[[ .17  .35  .31 -.02  .34  .30  .02  .46]
 [-.46 -.58  .25  .09  .04  .10  .54 -.18]
 [-.21 -.09  .38  .38  .12  .19  .41  .38]
 [-.19 -.21 -.03 -.27  .17 -.02  .12 -.25]
 [-.37 -.24  .03 -.27  .31 -.04  .21 -.15]
 [-.01  .02  .00 -.01  .02  .00 -.01  .01]
 [ .09 -.09 -.02 -.56  .34  .15  .07 -.43]
 [-.13 -.20  .14  .07 -.09  .08  .14  .02]
 [-.08  .08 -.26 -.18  .04 -.23 -.21 -.11]
 [ .04 -.04 -.11 -.34  .11 -.01 -.07 -.28]
 [-.51 -.67  .30  .13  .04  .13  .63 -.19]
 [ .01  .04  .06 -.04  .06  .05  .00  .07]] ans = .07

[[-.34 -.13  .54  .66  .06  .51 -.04  .52  .07]
 [ .42 -.05  .56 -.14 -.68  .34 -.24  .78  .26]
 [-.10  .68 -.40 -.62  .14 -.18 -.14 -.39 -.04]
 [ .19 -.24  .38 -.20 -.65  .02  .54  .29 -.89]
 [ .57  .07  .24 -.22 -.13 -.11 -.20 -.04  .23]] ans = .23

[[ .48 -.57 -.04 -.04 -.25 -.04  .31 -.37  .24]
 [-.03  .23 -.18  .07  .47 -.31  .67  .22  .12]
 [ .11  .41  .32  .23 -.19  .38 -.52  .03 -.37]
 [-.41  .15  .22 -.17 -.47  .25 -.44 -.40 -.09]
 [ .47 -.09 -.20 -.26  .28  .25  .68 -.10 -.09]
 [ .10 -.44 -.16  .40 -.33 -.47  .40  .00  .20]
 [ .46  .24  .53  .31 -.05  .22 -.29 -.39  .11]
 [-.09  .36  .45  .51 -.33 -.08 -.45 -.16 -.02]
 [ .51 -.27 -.11  .10 -.31  .14  .62 -.31 -.15]
 [ .04  .10 -.31 -.50  .35  .42  .38  .11 -.30]] ans = -.30

[[ .19  .32 -.10 -.14 -.32 -.16  .54  .05  .32  .82 -.11]
 [-.21 -.15  .53 -.39  .26  .15  .43  .05 -.13  .20  .43]
 [-.62  .01 -.10  .25  .12 -.06  .43 -.15  .32 -.05 -.20]
 [ .06  .32 -.47 -.39 -.18 -.06  .54  .05 -.13 -.05 -.20]
 [ .19  .16 -.22 -.39  .12 -.06  .22 -.44 -.28  .20 -.02]
 [-.35 -.62  .15 -.27 -.62 -.16  .32  .34 -.43  .07 -.02]
 [ .19 -.77  .28  .38 -.47  .67  .11 -.34  .17  .07  .07]] ans = .07

[[-.17 -.09  .41  .05 -.07 -.25 -.02 -.37 -.37  .47  .09 -.41 -.22 -.26
  -.13]
 [-.05 -.06 -.13  .10  .30  .12 -.08  .28 -.13 -.43 -.32 -.04 -.16  .18
  -.22]
 [-.03 -.02  .02  .01  .01 -.01 -.01 -.02 -.02  .00  .00 -.02 -.04 -.02
  -.01]
 [ .02  .02 -.05 -.02 -.05 -.01  .02 -.04 -.01  .00  .01 -.01  .02 -.01
   .01]
 [-.40 -.44  .41  .18  .31  .06 -.43  .08 -.02  .02 -.07  .01 -.47 -.15
  -.08]
 [-.05  .02 -.07 -.17 -.09 -.12  .03 -.01 -.03 -.13 -.09 -.05 -.03 -.01
  -.08]
 [ .02  .04 -.05 -.08 -.15 -.08  .05 -.13 -.03  .07  .06 -.06  .04 -.06
   .03]
 [-.09 -.08 -.08  .02  .16  .04 -.10  .15 -.07 -.29 -.20 -.03 -.15  .07
  -.14]
 [-.68 -.56  .38  .07  .05  .04 -.51 -.41  .18  .13  .31  .11 -.61 -.58
   .23]
 [-.36 -.32  .17  .05  .05  .02 -.29 -.21  .04  .03  .10  .02 -.34 -.30
   .06]
 [-.63 -.60  .35  .14  .12  .10 -.57 -.31  .17  .12  .25  .14 -.58 -.52
   .20]] ans = .20

[[-.01  .37  .33  .40  .14  .64 -.01  .23  .34 -.07  .03 -.29  .35]
 [ .37  .43 -.12  .19 -.04 -.35  .34 -.13 -.24  .32  .19  .04  .36]
 [ .23 -.47  .18  .01  .06  .19 -.04  .01  .14  .20 -.22 -.01 -.59]
 [ .13  .61 -.12 -.15 -.03 -.60  .28 -.24 -.29  .07 -.25  .08 -.01]
 [ .66  .37  .24 -.02 -.06 -.09  .15 -.41 -.17  .80 -.03  .14 -.18]
 [-.44  .24 -.18 -.01  .15 -.65 -.26  .34 -.31 -.48  .09  .02  .58]] ans = .58
---
Q:
[[.00, .07, .48, .23, -.39, -.09, .16],
[-.03, .23, -.16, .10, .07, .06, -.23],
[-.23, .43, -.33, .07, .57, .22, -.67]]
A: -.39

Q:
[[-.55, -.19, .35, .54, .38, .22],
[.01, .18, .05, -.51, -.31, .10],
[.28, .78, .20, -.28, -.36, .66]]
A: .54

Q:
[[-.47, -.16, -.56, .25],
[.35, -.29, .67, -.08],
[.05, .07, -.73, -.35]]
A: -.16

Q:
[[-.37, -.20, -.18, .30, -.47, -.30],
[-.21, .39, .02, -.35, -.48, .32],
[.55, -.46, -.23, -.09, .86, -.20]]
A: .30

Q:
[[.45, -.10, -.23, .03, -.54],
[-.14, .46, -.67, -.44, -.10],
[.04, -.23, .70, -.45, .46]]
A: -.23

Q:
[[.27, .29, -.60, .21, .00, -.04, -.37],
[.41, .32, -.58, .20, -.01, -.22, -.24],
[.39, -.32, -.05, .53, .35, -.70, -.28]]
A: .00

Q:
[[-.03, -.15, -.34, .10, -.66, -.26],
[.00, -.03, .24, -.08, .51, .16],
[.18, -.06, -.35, .09, -.15, -.24]]
A: .10

Q:
[[.01, -.01, -.80, -.12],
[-.01, -.82, -.81, -.09],
[-.01, -.75, -.80, .12]]
A: -.01
